Below is a small trained network, with its code and all its weights. Each question gives an input and a class and asks what happens when units are switched off, that is, made to give their printed mean instead of their output.

import numpy as np


def w(rows, s, z=0):
    codes = np.array(rows[::2]) - 128.0
    scale = np.full(codes.shape[1], s)
    scale[-1] = z or s
    return codes * scale


def f(y):
    return np.maximum(y, 0)


def log_softmax(a):
    a = a - a.max(-1, keepdims=True)
    return a - np.log(np.exp(a).sum(-1, keepdims=True))


def net(x, mask):
    res = np.array(x, float).reshape(1, 8) / 4 @ E
    y = f(res @ A[0][:, :-1].T + A[0][:, -1])
    res = res + np.where(mask, y, B[0][:, -1]) @ B[0][:, :-1]
    return log_softmax(res[-1] @ U[:, :-1].T + U[:, -1])


A, B = {}, {}
E = w([
[82,69,160,121,79,197,170,104,122,97,80,161],'x0',
[150,81,219,70,43,176,74,108,164,50,135,91],'x1',
[108,212,125,148,124,146,159,72,178,115,147,60],'x2',
[138,104,125,126,121,61,141,243,67,185,109,197],'x3',
[160,64,116,242,117,191,132,168,112,46,177,119],'x4',
[150,113,133,91,126,174,121,134,129,130,2,189],'x5',
[84,72,86,105,111,102,189,151,71,215,126,114],'x6',
[71,186,170,138,58,65,130,189,169,127,151,50],'x7',
],0.007)
A[0] = w([
[88,85,62,254,120,188,214,130,102,101,201,101,183],'neuron 0',
[105,156,166,134,133,184,121,78,194,56,104,130,209],'neuron 1',
[108,237,90,162,167,113,129,94,176,142,142,58,251],'neuron 2',
[120,110,76,123,168,129,156,143,85,187,58,195,150],'neuron 3',
[167,112,138,137,121,201,135,88,173,53,88,142,31],'neuron 4',
[118,110,64,119,166,129,162,143,74,201,51,217,158],'neuron 5',
[50,128,92,58,122,129,194,39,137,215,132,64,193],'neuron 6',
[132,231,88,154,187,90,139,112,175,127,162,60,115],'neuron 7',
[108,120,97,117,163,131,150,139,82,195,49,245,145],'neuron 8',
[123,111,60,111,175,116,167,138,59,190,47,204,152],'neuron 9',
[82,148,119,134,100,44,168,191,116,202,130,115,8],'neuron 10',
[37,216,147,142,93,71,171,173,140,196,132,126,223],'neuron 11',
[100,160,167,150,127,222,131,60,214,41,79,147,185],'neuron 12',
[75,106,237,63,5,169,153,133,172,101,20,111,194],'neuron 13',
],0.0073,0.0015)
B[0] = w([
[176,136,79,124,158,110,89,116,59,87,126,51,244],'neuron 0',
[92,156,161,160,100,214,100,111,129,122,97,122,226],'neuron 1',
[129,66,133,137,77,144,167,140,172,166,126,189,241],'neuron 2',
[161,93,94,184,101,136,125,90,145,141,97,103,229],'neuron 3',
[90,166,166,116,131,149,97,128,87,104,128,103,210],'neuron 4',
[177,95,72,203,100,136,127,64,133,144,75,104,250],'neuron 5',
[71,187,171,93,172,149,145,116,136,108,199,190,213],'neuron 6',
[130,61,122,133,79,155,147,139,171,200,110,175,234],'neuron 7',
[194,86,69,183,113,115,137,83,135,144,104,115,245],'neuron 8',
[171,113,90,212,85,143,133,62,143,144,79,113,250],'neuron 9',
[100,153,149,98,133,150,63,173,90,92,128,82,207],'neuron 10',
[119,130,117,71,157,86,100,192,95,102,162,102,226],'neuron 11',
[80,156,178,135,114,199,103,106,117,115,106,117,251],'neuron 12',
[125,55,134,130,7,168,111,188,139,173,86,121,254],'neuron 13',
],0.011,0.0083)
U = w([
[114,152,125,50,216,50,89,189,51,73,197,80,244],'0',
[79,207,171,128,233,149,125,61,102,74,172,157,122],'1',
[221,86,65,183,112,93,180,87,175,161,115,140,142],'2',
[126,121,134,149,87,159,72,128,109,130,83,57,42],'3',
[80,108,178,104,93,147,160,160,222,184,144,244,191],'4',
[112,166,170,127,189,57,255,119,163,103,90,118,2],'5',
],0.0089,0.0044)

Each question gives the input, the list of numbers given to net, and the class t.
The units are the neurons (one row each of A and B). Each row of codes is followed by its name. A weight is (code - 128) times the scale printed after its matrix; where a second scale follows, it is the last column's (A, B and U).
mask holds one flag per neuron, in row order. A switched-off neuron (its flag False) gives its mean, the last column of its row in B, instead of its output. The means were averaged over made-up inputs and are rounded, as every weight is.
A unit's drop is (log p(t) with every unit on - log p(t) with that unit switched off) / (log p(t) with every unit on - log p(t) with every unit switched off).
The circuit of an input: a set's keep is (log p(t) with only the set's units on - log p(t) with every unit switched off) / (log p(t) with every unit on - log p(t) with every unit switched off). Starting from the 12 units with the biggest drops (on a tie, the unit counted first), units are removed one at a time, each time the one whose removal leaves the highest keep (on an exact tie, the one counted first), for as long as the keep stays at least 0.8.
units of the circuit, in order: the units of the circuit, biggest drop first
unit that matters most: the unit with the biggest drop
k most important neurons: the k neurons with the biggest drops, biggest first
drop of u: that unit's drop, to one decimal
input [2,6,7,-6,-3,-1,-7,3], class 4: units of the circuit, in order -> neuron 2; neuron 0
input [-5,3,2,3,-1,-5,2,-5], class 4: unit that matters most -> neuron 0
input [2,-4,1,-5,-6,-5,8,0], class 4: 2 most important neurons -> neuron 6; neuron 2
input [-7,4,8,8,5,-3,-4,2], class 4: units of the circuit, in order -> neuron 7; neuron 5; neuron 2
input [3,0,-5,8,-7,-4,-3,2], class 2: 2 most important neurons -> neuron 12; neuron 8
input [1,5,8,-2,1,2,8,-1], class 4: 2 most important neurons -> neuron 6; neuron 13
input [1,-7,7,7,-3,-7,4,3], class 0: 2 most important neurons -> neuron 11; neuron 10
input [-2,-7,5,-5,-1,1,7,4], class 4: 2 most important neurons -> neuron 2; neuron 7
input [-8,-8,-6,-3,-5,-7,-4,6], class 4: 2 most important neurons -> neuron 7; neuron 2
input [-7,7,5,1,4,8,6,0], class 4: 2 most important neurons -> neuron 0; neuron 5
input [7,8,-2,6,7,-7,5,-8], class 0: drop of neuron 6 -> -0.1
input [-6,-2,1,-4,-8,-5,3,-1], class 4: drop of neuron 6 -> 0.0
input [-3,-7,1,-3,7,-7,6,4], class 0: drop of neuron 0 -> 0.1
input [3,-4,8,6,-6,-6,5,5], class 0: most important neuron -> neuron 11
